Here is a tiny trained network, its code and every weight. The questions are about switching its units off for an input and a target symbol, where a switched-off unit gives its printed mean instead of its output.

import numpy as np


def w(rows, s, z=0):
    codes = np.array(rows[::2]) - 128.0
    scale = np.full(codes.shape[1], s)
    scale[-1] = z or s
    return codes * scale


def norm(h):
    return h / np.sqrt((h * h).mean(-1, keepdims=True) + 1e-5)


def f(y):
    return np.maximum(y, 0)


def softmax(a):
    e = np.exp(a - a.max(-1, keepdims=True))
    return e / e.sum(-1, keepdims=True)


def log_softmax(a):
    a = a - a.max(-1, keepdims=True)
    return a - np.log(np.exp(a).sum(-1, keepdims=True))


def net(x, mask):
    ids = ['ΣΦεζτψ'.index(c) for c in x.split()]
    T = len(ids)
    res = E[ids] + P[:T]
    u = 0
    for l in range(3):
        r = norm(res)
        for j in range(2):
            rows = slice(2 * j, 2 * j + 2)
            q, k, v = (r @ M[l][rows].T for M in (Q, K, V))
            z = softmax(np.where(np.tri(T) > 0, q @ k.T / 2**0.5, -1e9)) @ v
            o = O[l][rows]
            res = res + np.where(mask[u + j], z, o[:, -1]) @ o[:, :-1]
        u += 2
        y = f(norm(res) @ A[l][:, :-1].T + A[l][:, -1])
        res = res + np.where(mask[u : u + 4], y, B[l][:, -1]) @ B[l][:, :-1]
        u += 4
    return log_softmax(norm(res)[-1] @ U[:, :-1].T + U[:, -1])


Q, K, V, O, A, B = {}, {}, {}, {}, {}, {}
E = w([
[92,185,157,133,108,193,87,135,118,140,252,119],'Σ',
[144,133,157,140,95,115,95,195,164,95,180,130],'Φ',
[159,144,135,113,178,155,115,110,157,124,184,91],'ε',
[89,139,133,127,86,140,177,151,73,98,143,132],'ζ',
[93,117,135,123,151,152,122,115,131,84,157,81],'τ',
[143,135,80,196,143,149,142,193,178,121,159,77],'ψ',
],0.034)
P = w([
[160,100,121,151,206,202,120,171,145,101,45,248],'0',
[127,122,149,162,140,210,160,136,160,128,50,206],'1',
[157,138,145,154,147,201,158,174,117,125,55,138],'2',
[135,147,143,133,165,170,161,166,121,114,72,130],'3',
[135,153,145,124,169,149,139,151,111,102,88,123],'4',
[139,148,142,112,154,139,157,138,143,110,115,115],'5',
[127,164,128,100,157,121,113,107,115,81,117,124],'6',
[138,144,141,115,142,113,131,105,112,105,145,112],'7',
[154,137,138,120,102,120,127,100,114,117,153,89],'8',
[142,149,128,111,109,103,128,76,108,107,164,98],'9',
[139,130,151,136,125,67,134,95,107,129,196,99],'10',
[124,133,145,117,105,72,139,85,109,120,202,78],'11',
[132,122,120,142,106,44,104,66,104,125,216,96],'12',
[100,180,84,119,140,91,117,27,16,44,172,68],'13',
],0.012)
Q[0] = w([
[22,55,110,40,128,101,83,147,118,167,129,65],'L0H0',
[154,149,169,96,94,90,103,183,138,90,163,104],'L0H0',
[94,180,158,178,152,178,123,174,78,99,254,52],'L0H1',
[122,147,120,145,161,29,147,134,96,104,144,117],'L0H1',
],0.0087)
K[0] = w([
[119,125,113,134,146,134,137,88,98,91,174,105],'L0H0',
[87,170,102,157,101,163,88,90,116,172,172,103],'L0H0',
[121,176,135,88,83,20,121,99,93,170,167,68],'L0H1',
[143,133,2,117,126,88,120,136,155,76,199,94],'L0H1',
],0.0086)
V[0] = w([
[168,38,122,108,150,78,160,133,219,54,122,110],'L0H0',
[96,177,155,182,115,102,67,150,123,166,175,207],'L0H0',
[153,249,197,2,106,127,178,130,22,182,170,161],'L0H1',
[145,42,126,143,111,148,171,74,55,84,131,135],'L0H1',
],0.0055)
O[0] = w([
[99,135,187,93,127,154,115,123,153,174,90,102,77],'L0H0',
[150,119,58,85,141,118,162,140,95,142,135,109,157],'L0H0',
[106,191,94,118,134,112,145,125,182,129,163,158,253],'L0H1',
[70,85,167,94,248,106,108,131,127,82,161,142,156],'L0H1',
],0.015,0.0064)
A[0] = w([
[93,126,139,96,82,90,155,134,95,109,125,175,208],'L0N0',
[255,99,185,143,149,149,101,115,179,108,149,72,165],'L0N1',
[189,138,143,144,119,113,155,86,118,87,167,50,141],'L0N2',
[106,152,110,251,143,103,123,102,106,186,168,117,3],'L0N3',
],0.0088,0.00051)
B[0] = w([
[174,30,115,47,94,187,184,107,147,184,83,131,250],'L0N0',
[87,219,56,152,187,129,192,94,121,138,51,217,254],'L0N1',
[2,142,79,178,29,74,161,86,112,136,46,120,255],'L0N2',
[68,82,148,85,37,213,131,26,161,37,138,20,186],'L0N3',
],0.0095,0.0056)
Q[1] = w([
[173,12,202,124,108,156,86,103,117,201,85,150],'L1H0',
[158,99,175,158,152,52,71,138,123,149,59,155],'L1H0',
[108,168,165,131,131,211,152,50,156,148,148,129],'L1H1',
[167,67,136,75,122,188,130,93,109,183,94,112],'L1H1',
],0.011)
K[1] = w([
[165,91,139,119,176,140,110,152,167,86,92,175],'L1H0',
[130,83,154,164,139,125,173,145,126,116,10,149],'L1H0',
[142,149,134,140,85,80,130,130,151,127,177,123],'L1H1',
[150,134,152,153,160,205,103,141,146,111,187,154],'L1H1',
],0.013)
V[1] = w([
[74,67,97,94,23,39,57,253,121,27,127,139],'L1H0',
[168,76,53,135,180,76,151,100,221,86,57,31],'L1H0',
[129,59,15,106,245,40,201,84,74,108,80,33],'L1H1',
[109,173,135,167,229,156,64,183,154,115,159,214],'L1H1',
],0.006)
O[1] = w([
[85,117,186,192,167,179,134,158,119,116,115,165,91],'L1H0',
[166,146,112,135,90,251,148,71,181,53,100,139,2],'L1H0',
[165,43,92,126,93,141,112,79,85,112,119,143,119],'L1H1',
[100,122,147,71,92,166,81,186,125,99,50,80,139],'L1H1',
],0.013,0.0059)
A[1] = w([
[43,149,78,138,84,97,107,80,140,108,62,100,76],'L1N0',
[73,212,184,156,100,207,87,172,190,94,138,105,236],'L1N1',
[87,2,121,59,171,114,116,111,94,129,111,160,3],'L1N2',
[69,68,234,135,168,97,112,56,215,94,84,24,48],'L1N3',
],0.0068,0.0018)
B[1] = w([
[171,208,137,119,155,61,109,93,71,113,222,52,245],'L1N0',
[226,77,194,218,159,54,109,115,102,8,130,157,254],'L1N1',
[163,114,105,104,157,139,94,72,45,95,126,58,200],'L1N2',
[142,179,82,166,149,84,214,151,3,254,149,134,171],'L1N3',
],0.0087,0.0053)
Q[2] = w([
[135,89,195,154,37,184,91,173,158,102,117,141],'L2H0',
[165,154,94,153,141,174,6,109,232,175,103,171],'L2H0',
[118,69,152,75,76,69,83,168,148,187,130,157],'L2H1',
[100,134,107,79,68,156,176,81,126,145,136,108],'L2H1',
],0.014)
K[2] = w([
[151,100,144,154,175,99,148,134,157,131,64,198],'L2H0',
[229,122,121,109,131,114,163,145,95,152,30,140],'L2H0',
[181,117,146,106,117,124,97,185,123,160,62,235],'L2H1',
[163,88,94,124,150,116,86,133,167,164,248,99],'L2H1',
],0.012)
V[2] = w([
[142,89,69,175,2,81,117,123,145,136,162,187],'L2H0',
[98,106,95,56,17,110,254,118,104,102,96,141],'L2H0',
[138,129,186,76,177,89,115,69,91,171,117,204],'L2H1',
[108,132,33,79,161,200,121,111,130,134,99,175],'L2H1',
],0.0091)
O[2] = w([
[56,133,97,96,181,124,119,190,178,10,134,62,95],'L2H0',
[90,115,73,114,173,84,193,197,123,76,243,223,124],'L2H0',
[135,136,182,76,166,37,152,80,120,154,48,132,2],'L2H1',
[100,203,150,130,110,157,84,173,193,135,81,165,67],'L2H1',
],0.011,0.0046)
A[2] = w([
[94,132,131,163,177,99,80,254,141,102,116,41,244],'L2N0',
[91,180,113,158,216,60,95,167,166,202,99,36,172],'L2N1',
[158,162,87,98,151,119,168,114,99,90,156,138,132],'L2N2',
[142,51,129,144,139,69,116,72,106,83,181,100,98],'L2N3',
],0.0087,0.0011)
B[2] = w([
[22,228,146,153,152,45,110,121,158,69,87,83,222],'L2N0',
[21,105,163,154,60,111,55,251,115,127,171,126,211],'L2N1',
[87,177,73,153,113,123,116,97,145,168,133,112,252],'L2N2',
[163,175,128,161,143,152,161,75,118,202,121,157,254],'L2N3',
],0.014,0.0073)
U = w([
[116,199,109,10,20,108,126,71,159,190,114,148,10],'Σ',
[165,63,164,95,105,65,175,3,87,162,78,109,236],'Φ',
[121,67,119,148,88,228,146,136,140,104,121,136,161],'ε',
[48,166,243,107,126,91,125,177,125,91,97,107,125],'ζ',
[140,105,145,78,227,113,195,179,88,117,194,212,206],'τ',
[95,57,97,85,110,72,116,199,123,203,107,65,5],'ψ',
],0.0046,0.0016)

Each question gives the input, a string of symbols that net reads in full, and the target symbol t.
The units are the heads (2 rows each of Q, K, V and O) and the neurons (one row each of A and B). Each row of codes is followed by its name. A weight is (code - 128) times the scale printed after its matrix; where a second scale follows, it is the last column's (O, A, B and U).
mask holds one flag per unit, layer by layer, with each layer's heads first. A switched-off unit (its flag False) gives its mean, the last column of its rows in O or B, instead of its output. The means were averaged over made-up inputs and are rounded, as every weight is.
A unit's drop is (log p(t) with every unit on - log p(t) with that unit switched off) / (log p(t) with every unit on - log p(t) with every unit switched off).
The circuit of an input: a set's keep is (log p(t) with only the set's units on - log p(t) with every unit switched off) / (log p(t) with every unit on - log p(t) with every unit switched off). Starting from the 12 units with the biggest drops (on a tie, the unit counted first), units are removed one at a time, each time the one whose removal leaves the highest keep (on an exact tie, the one counted first), for as long as the keep stays at least 0.8.
units of the circuit, in order: the units of the circuit, biggest drop first
k most important neurons: the k neurons with the biggest drops, biggest first
k most important neurons of layer l: the k neurons of layer l with the biggest drops, biggest first
drop of u: that unit's drop, to one decimal
input ζ ε ζ Φ ζ Φ ζ Φ Φ Φ τ τ ζ, target ζ: 2 most important neurons of layer 1 -> L1N3, L1N1
input ζ ψ ζ ε τ, target Φ: units of the circuit, in order -> L0H0, L2H0, L2H1
input τ Φ Φ ζ ζ ψ, target ε: units of the circuit, in order -> L1H0, L0N3
input ζ ζ ψ, target ε: units of the circuit, in order -> L0N3, L1H0
input Φ Φ Φ ζ ζ ψ Φ ζ, target ε: units of the circuit, in order -> L0N0, L1H0, L2H1
input ε ζ Φ ζ ζ Φ ζ τ Φ, target τ: 4 most important neurons -> L0N1, L0N0, L0N3, L1N3
input ζ ζ Φ ζ Φ, target τ: units of the circuit, in order -> L0N1, L2H0
input Φ ε τ ζ Φ Σ ζ ζ Φ ζ ε ζ Φ, target Φ: units of the circuit, in order -> L1H1, L2H0
input Φ ζ ζ ε, target Σ: units of the circuit, in order -> L1H0
input ζ ψ τ τ ζ ζ ε ζ τ ζ τ, target τ: units of the circuit, in order -> L1N3, L0H0, L2H0
input Φ ψ ψ ψ ζ ζ Φ, target ε: 4 most important neurons -> L0N0, L0N2, L0N3, L0N1
input ζ ε ζ, target Σ: units of the circuit, in order -> L0N0, L1H0, L2H1
input ε ε Σ ζ ζ Φ Φ ζ ζ ζ ζ, target Φ: 2 most important neurons of layer 0 -> L0N0, L0N1
input ψ ψ Φ ζ ε τ ε ζ, target Σ: 2 most important neurons -> L0N0, L1N0
input Φ Φ ε Φ, target Σ: 2 most important neurons of layer 0 -> L0N2, L0N1
input ψ Σ ζ τ ε ψ ζ, target ψ: 3 most important neurons -> L0N0, L0N1, L1N1
input ε ε Φ ζ Φ Φ ψ Φ, target ε: most important neuron -> L0N3
input ε τ τ τ Φ ζ, target τ: 3 most important neurons of layer 0 -> L0N0, L0N1, L0N3
input ζ τ ψ ζ ζ, target τ: 2 most important neurons -> L1N3, L1N1
input Φ Φ τ, target Φ: 2 most important neurons -> L1N1, L0N1
input Φ τ ε Φ, target Φ: 2 most important neurons -> L1N1, L2N1
input ζ Σ ε ζ ζ ε ψ ζ, target Φ: 2 most important neurons -> L0N0, L1N2
input τ ε τ ε ζ Σ Φ ζ, target ψ: most important neuron of layer 1 -> L1N1
input ζ ζ τ ε Φ ζ Φ Φ ζ, target ζ: 2 most important neurons -> L1N3, L0N0
input ζ ψ ζ Φ ε ζ ε ζ ε Φ ζ ζ ψ ζ, target ε: drop of L0N3 -> 0.4
input ζ τ ε ζ ε Φ Φ ε Σ, target ζ: drop of L1H1 -> 0.6
input ζ ε τ τ ψ ζ Φ τ Σ, target ζ: drop of L2N0 -> 0.1
